Below are the code and all the weights of a small trained network. Each question names an input and a class and asks about switching units off, where a switched-off unit gives its printed mean instead of its output.

import numpy as np


def w(rows, s, z=0):
    codes = np.array(rows[::2]) - 128.0
    scale = np.full(codes.shape[1], s)
    scale[-1] = z or s
    return codes * scale


def norm(h):
    return h / np.sqrt((h * h).mean(-1, keepdims=True) + 1e-5)


def f(y):
    return y / 2 * (1 + np.tanh(0.7978845608 * (y + 0.044715 * y**3)))


def log_softmax(a):
    a = a - a.max(-1, keepdims=True)
    return a - np.log(np.exp(a).sum(-1, keepdims=True))


def net(x, mask):
    res = np.array(x, float).reshape(1, 8) / 4 @ E
    u = 0
    for l in range(3):
        y = f(norm(res) @ A[l][:, :-1].T + A[l][:, -1])
        res = res + np.where(mask[u : u + 3], y, B[l][:, -1]) @ B[l][:, :-1]
        u += 3
    return log_softmax(norm(res)[-1] @ U[:, :-1].T + U[:, -1])


A, B = {}, {}
E = w([
[139,126,94,234,194,138,179,91,161,100],'x0',
[88,123,73,156,107,120,175,70,192,65],'x1',
[104,35,154,169,139,75,158,144,139,142],'x2',
[196,109,136,120,159,254,112,180,159,135],'x3',
[183,196,131,82,81,182,126,144,109,112],'x4',
[141,122,146,198,105,126,48,56,136,233],'x5',
[88,192,170,116,107,194,127,182,85,86],'x6',
[39,118,174,110,197,173,129,118,56,130],'x7',
],0.0069)
A[0] = w([
[139,37,73,18,102,9,89,213,55,45,255],'L0N1',
[4,50,32,84,234,129,151,191,148,133,32],'L0N2',
[215,159,103,161,114,90,53,188,115,146,182],'L0N3',
],0.0047,0.00085)
B[0] = w([
[129,68,157,111,131,55,190,200,153,252,253],'L0N1',
[134,101,137,234,147,87,102,254,47,84,225],'L0N2',
[30,108,66,145,86,121,74,100,242,103,210],'L0N3',
],0.0094,0.0026)
A[1] = w([
[101,85,101,126,145,111,101,88,42,92,181],'L1N1',
[182,91,158,152,120,246,134,177,162,102,202],'L1N2',
[123,135,123,184,191,40,125,2,118,142,2],'L1N3',
],0.0073,0.00073)
B[1] = w([
[207,146,173,131,88,158,119,183,171,107,158],'L1N1',
[9,93,115,95,178,212,122,84,143,98,252],'L1N2',
[208,85,191,127,58,216,221,114,158,135,236],'L1N3',
],0.013,0.0041)
A[2] = w([
[75,56,110,195,159,91,210,93,53,79,253],'L2N1',
[109,146,105,194,65,207,135,72,71,74,156],'L2N2',
[169,161,45,178,77,86,3,21,168,210,51],'L2N3',
],0.0051,0.0016)
B[2] = w([
[255,239,62,147,164,148,29,63,112,126,253],'L2N1',
[146,125,95,66,112,44,218,110,97,216,230],'L2N2',
[57,110,144,193,47,98,58,79,16,37,215],'L2N3',
],0.0096,0.0029)
U = w([
[74,94,70,120,194,214,125,81,185,97,237],'0',
[145,81,108,101,129,8,149,175,155,201,174],'1',
[219,87,176,176,83,166,207,57,153,163,182],'2',
[77,156,198,62,124,163,114,155,57,147,164],'3',
[151,194,80,108,100,93,187,88,142,70,7],'4',
[98,124,126,169,34,119,56,60,103,117,5],'5',
[176,124,121,240,198,129,114,154,95,52,76],'6',
],0.013,0.0018)

Each question gives the input, the list of numbers given to net, and the class t.
The units are the neurons (one row each of A and B). Each row of codes is followed by its name. A weight is (code - 128) times the scale printed after its matrix; where a second scale follows, it is the last column's (A, B and U).
mask holds one flag per neuron, layer by layer. A switched-off neuron (its flag False) gives its mean, the last column of its row in B, instead of its output. The means were averaged over made-up inputs and are rounded, as every weight is.
A unit's drop is (log p(t) with every unit on - log p(t) with that unit switched off) / (log p(t) with every unit on - log p(t) with every unit switched off).
The circuit of an input: a set's keep is (log p(t) with only the set's units on - log p(t) with every unit switched off) / (log p(t) with every unit on - log p(t) with every unit switched off). Starting from all 9 units, units are removed one at a time, each time the one whose removal leaves the highest keep (on an exact tie, the one counted first), for as long as the keep stays at least 0.8.
circuit, biggest first: the units of the circuit, biggest drop first
top k neurons: the k neurons with the biggest drops, biggest first
top k neurons in layer l: the k neurons of layer l with the biggest drops, biggest first
drop of u: that unit's drop, to one decimal
input [-6,2,-7,6,6,-7,-4,3], class 0: circuit, biggest first : (L1N2)
input [0,4,8,2,2,8,2,-8], class 5: top 2 neurons : (L2N3; L0N3)
input [2,-3,7,-4,-4,-6,-4,6], class 6: top 2 neurons : (L0N2; L2N1)
input [0,-1,-1,-1,-5,-8,-7,7], class 6: top 3 neurons : (L0N2; L2N1; L2N2)
input [-6,-3,3,-8,-5,2,1,5], class 1: top 3 neurons : (L0N1; L1N2; L2N3)
input [3,-7,-1,0,0,8,2,0], class 5: circuit, biggest first : (L2N3; L0N3)
input [8,-6,-3,5,-7,-3,-5,-8], class 0: circuit, biggest first : (L1N2; L0N1)
input [-5,-6,-5,6,-7,-3,4,-7], class 0: top 2 neurons : (L1N2; L0N3)
input [-4,8,-8,6,-4,6,-1,0], class 5: top 2 neurons : (L2N3; L0N2)
input [-2,5,3,-6,5,-7,-3,7], class 1: top 3 neurons : (L0N1; L1N2; L2N3)
input [4,8,-2,-7,-7,-3,1,4], class 2: top 2 neurons in layer 1 : (L1N3; L1N1)
input [-3,0,8,1,3,-1,6,-4], class 1: top 2 neurons : (L0N1; L1N3)
input [-4,2,1,6,2,7,0,-4], class 5: top 3 neurons : (L2N3; L0N3; L1N3)
input [-7,-1,-5,8,-7,7,-6,-1], class 5: circuit, biggest first : (L2N3)
input [-3,-3,-1,7,6,7,-7,-4], class 5: drop of L2N3 : 0.4
input [-3,6,-3,-4,4,7,-4,0], class 2: drop of L1N3 : 2.6
input [-6,0,-3,5,7,4,-8,-5], class 5: drop of L2N3 : 0.2
input [-8,-6,-5,-5,-1,-5,3,-3], class 1: top 2 neurons : (L0N1; L1N2)
input [-8,3,1,5,6,-5,-3,0], class 1: top 2 neurons in layer 2 : (L2N3; L2N1)
input [5,-7,6,-8,1,-1,5,8], class 6: circuit, biggest first : (L2N1)
